Below is a small trained network, with its code and all its weights. Each question gives an input and a class and asks what happens when units are switched off, that is, made to give their printed mean instead of their output.

import numpy as np


def w(rows, s, z=0):
    codes = np.array(rows[::2]) - 128.0
    scale = np.full(codes.shape[1], s)
    scale[-1] = z or s
    return codes * scale


def norm(h):
    return h / np.sqrt((h * h).mean(-1, keepdims=True) + 1e-5)


def f(y):
    return y / 2 * (1 + np.tanh(0.7978845608 * (y + 0.044715 * y**3)))


def log_softmax(a):
    a = a - a.max(-1, keepdims=True)
    return a - np.log(np.exp(a).sum(-1, keepdims=True))


def net(x, mask):
    res = np.array(x, float).reshape(1, 8) / 4 @ E
    u = 0
    for l in range(2):
        y = f(norm(res) @ A[l][:, :-1].T + A[l][:, -1])
        res = res + np.where(mask[u : u + 16], y, B[l][:, -1]) @ B[l][:, :-1]
        u += 16
    return log_softmax(norm(res)[-1] @ U[:, :-1].T + U[:, -1])


A, B = {}, {}
E = w([
[179,126,69,65,190],'x0',
[156,31,136,115,204],'x1',
[198,128,184,189,196],'x2',
[4,113,98,80,168],'x3',
[191,32,165,108,144],'x4',
[113,130,217,72,144],'x5',
[33,89,100,220,69],'x6',
[128,117,82,120,89],'x7',
],0.003)
A[0] = w([
[198,136,162,229,72,34],'L0N1',
[159,113,122,166,116,84],'L0N2',
[98,165,136,129,121,86],'L0N3',
[159,123,201,53,141,98],'L0N4',
[88,157,109,124,141,125],'L0N5',
[162,188,126,118,170,88],'L0N6',
[61,205,86,43,133,27],'L0N7',
[85,137,81,168,134,120],'L0N8',
[133,157,200,140,57,102],'L0N9',
[80,153,57,222,71,9],'L0N10',
[154,104,6,159,235,39],'L0N11',
[122,15,120,73,31,137],'L0N12',
[1,98,218,144,129,107],'L0N13',
[134,129,174,119,75,190],'L0N14',
[124,48,80,130,134,25],'L0N15',
[230,106,51,124,217,87],'L0N16',
],0.0067,0.0015)
B[0] = w([
[178,198,67,197,181,192],'L0N1',
[125,154,106,117,141,127],'L0N2',
[129,86,155,110,108,137],'L0N3',
[188,171,204,157,112,192],'L0N4',
[124,128,163,98,116,151],'L0N5',
[170,84,97,79,109,161],'L0N6',
[117,155,173,5,152,217],'L0N7',
[144,136,184,127,88,164],'L0N8',
[177,61,118,183,97,179],'L0N9',
[154,215,243,144,136,221],'L0N10',
[175,20,82,190,54,204],'L0N11',
[144,129,1,191,221,204],'L0N12',
[11,47,115,212,172,238],'L0N13',
[150,104,145,169,124,167],'L0N14',
[104,84,83,129,116,142],'L0N15',
[161,29,168,90,142,251],'L0N16',
],0.0088,0.0029)
A[1] = w([
[72,119,187,145,178,106],'L1N1',
[158,99,143,202,96,23],'L1N2',
[84,136,92,154,67,119],'L1N3',
[94,121,153,142,197,110],'L1N4',
[97,26,22,165,115,9],'L1N5',
[107,127,95,132,11,127],'L1N6',
[185,174,57,153,118,19],'L1N7',
[98,87,128,126,96,185],'L1N8',
[86,147,138,152,86,91],'L1N9',
[73,172,49,2,134,129],'L1N10',
[38,91,211,171,173,38],'L1N11',
[88,150,146,159,135,136],'L1N12',
[104,101,149,152,189,107],'L1N13',
[184,154,119,147,193,66],'L1N14',
[195,93,186,62,118,80],'L1N15',
[158,216,143,70,107,178],'L1N16',
],0.0079,0.0011)
B[1] = w([
[113,149,118,113,63,192],'L1N1',
[149,197,70,87,203,200],'L1N2',
[171,101,161,84,121,139],'L1N3',
[141,150,112,99,84,168],'L1N4',
[124,97,26,217,165,255],'L1N5',
[125,72,197,115,127,124],'L1N6',
[87,175,181,171,103,158],'L1N7',
[179,135,119,157,139,156],'L1N8',
[162,100,112,73,107,143],'L1N9',
[35,189,167,121,246,196],'L1N10',
[102,118,76,95,34,249],'L1N11',
[172,119,84,52,108,163],'L1N12',
[134,131,111,113,81,178],'L1N13',
[162,135,156,87,89,179],'L1N14',
[167,75,238,129,120,254],'L1N15',
[91,74,62,108,107,186],'L1N16',
],0.012,0.0032)
U = w([
[174,227,141,176,120,113],'0',
[68,145,102,87,2,113],'1',
[184,58,202,95,147,164],'2',
[41,157,154,64,198,1],'3',
[121,73,33,183,145,224],'4',
],0.011,0.0019)

Each question gives the input, the list of numbers given to net, and the class t.
The units are the neurons (one row each of A and B). Each row of codes is followed by its name. A weight is (code - 128) times the scale printed after its matrix; where a second scale follows, it is the last column's (A, B and U).
mask holds one flag per neuron, layer by layer. A switched-off neuron (its flag False) gives its mean, the last column of its row in B, instead of its output. The means were averaged over made-up inputs and are rounded, as every weight is.
A unit's drop is (log p(t) with every unit on - log p(t) with that unit switched off) / (log p(t) with every unit on - log p(t) with every unit switched off).
The circuit of an input: a set's keep is (log p(t) with only the set's units on - log p(t) with every unit switched off) / (log p(t) with every unit on - log p(t) with every unit switched off). Starting from the 12 units with the biggest drops (on a tie, the unit counted first), units are removed one at a time, each time the one whose removal leaves the highest keep (on an exact tie, the one counted first), for as long as the keep stays at least 0.8.
units of the circuit, in order: the units of the circuit, biggest drop first
unit that matters most: the unit with the biggest drop
top k neurons: the k neurons with the biggest drops, biggest first
top k neurons in layer l: the k neurons of layer l with the biggest drops, biggest first
drop of u: that unit's drop, to one decimal
input [-2,5,-2,-7,0,-1,-1,-8], class 0: top 2 neurons -> (L0N1, L0N7)
input [-2,-7,4,8,-1,-1,-1,8], class 3: units of the circuit, in order -> (L0N7)
input [8,-7,4,-1,-5,0,-3,0], class 3: units of the circuit, in order -> (L1N10, L0N7)
input [2,-3,-4,-5,-7,-8,-4,-8], class 1: top 2 neurons -> (L1N16, L0N10)
input [-3,1,-8,-1,4,5,-3,2], class 4: top 2 neurons -> (L0N12, L0N10)
input [6,5,-7,-1,-1,4,1,7], class 3: top 2 neurons in layer 0 -> (L0N7, L0N13)
input [-6,4,-5,8,-5,-5,-5,-8], class 1: top 3 neurons -> (L0N13, L1N11, L1N1)
input [1,-5,-5,0,-3,-4,2,-3], class 3: top 3 neurons -> (L0N7, L0N11, L0N13)
input [8,6,-7,4,-6,-1,2,2], class 3: top 4 neurons -> (L1N10, L0N7, L0N13, L0N9)
input [-1,0,-2,-8,3,0,-3,-6], class 0: top 3 neurons -> (L0N1, L0N7, L1N7)
input [5,-5,4,4,3,-6,-1,2], class 2: top 2 neurons in layer 0 -> (L0N16, L0N12)
input [2,-6,-4,3,-6,7,1,-1], class 3: top 2 neurons -> (L0N7, L1N10)
input [-8,8,2,-8,-7,8,-3,3], class 0: top 2 neurons -> (L0N1, L0N16)
input [-6,1,2,4,0,-5,7,5], class 1: unit that matters most -> L0N10
input [0,-5,-7,5,6,0,-8,-5], class 3: drop of L0N16 -> 0.1
input [-2,-2,2,-8,4,-5,5,4], class 0: drop of L1N10 -> 0.0
input [-8,-1,-4,-6,-1,8,-1,2], class 4: drop of L0N13 -> 0.2
input [-2,-8,-4,-6,-1,4,7,-1], class 0: drop of L0N10 -> 0.2
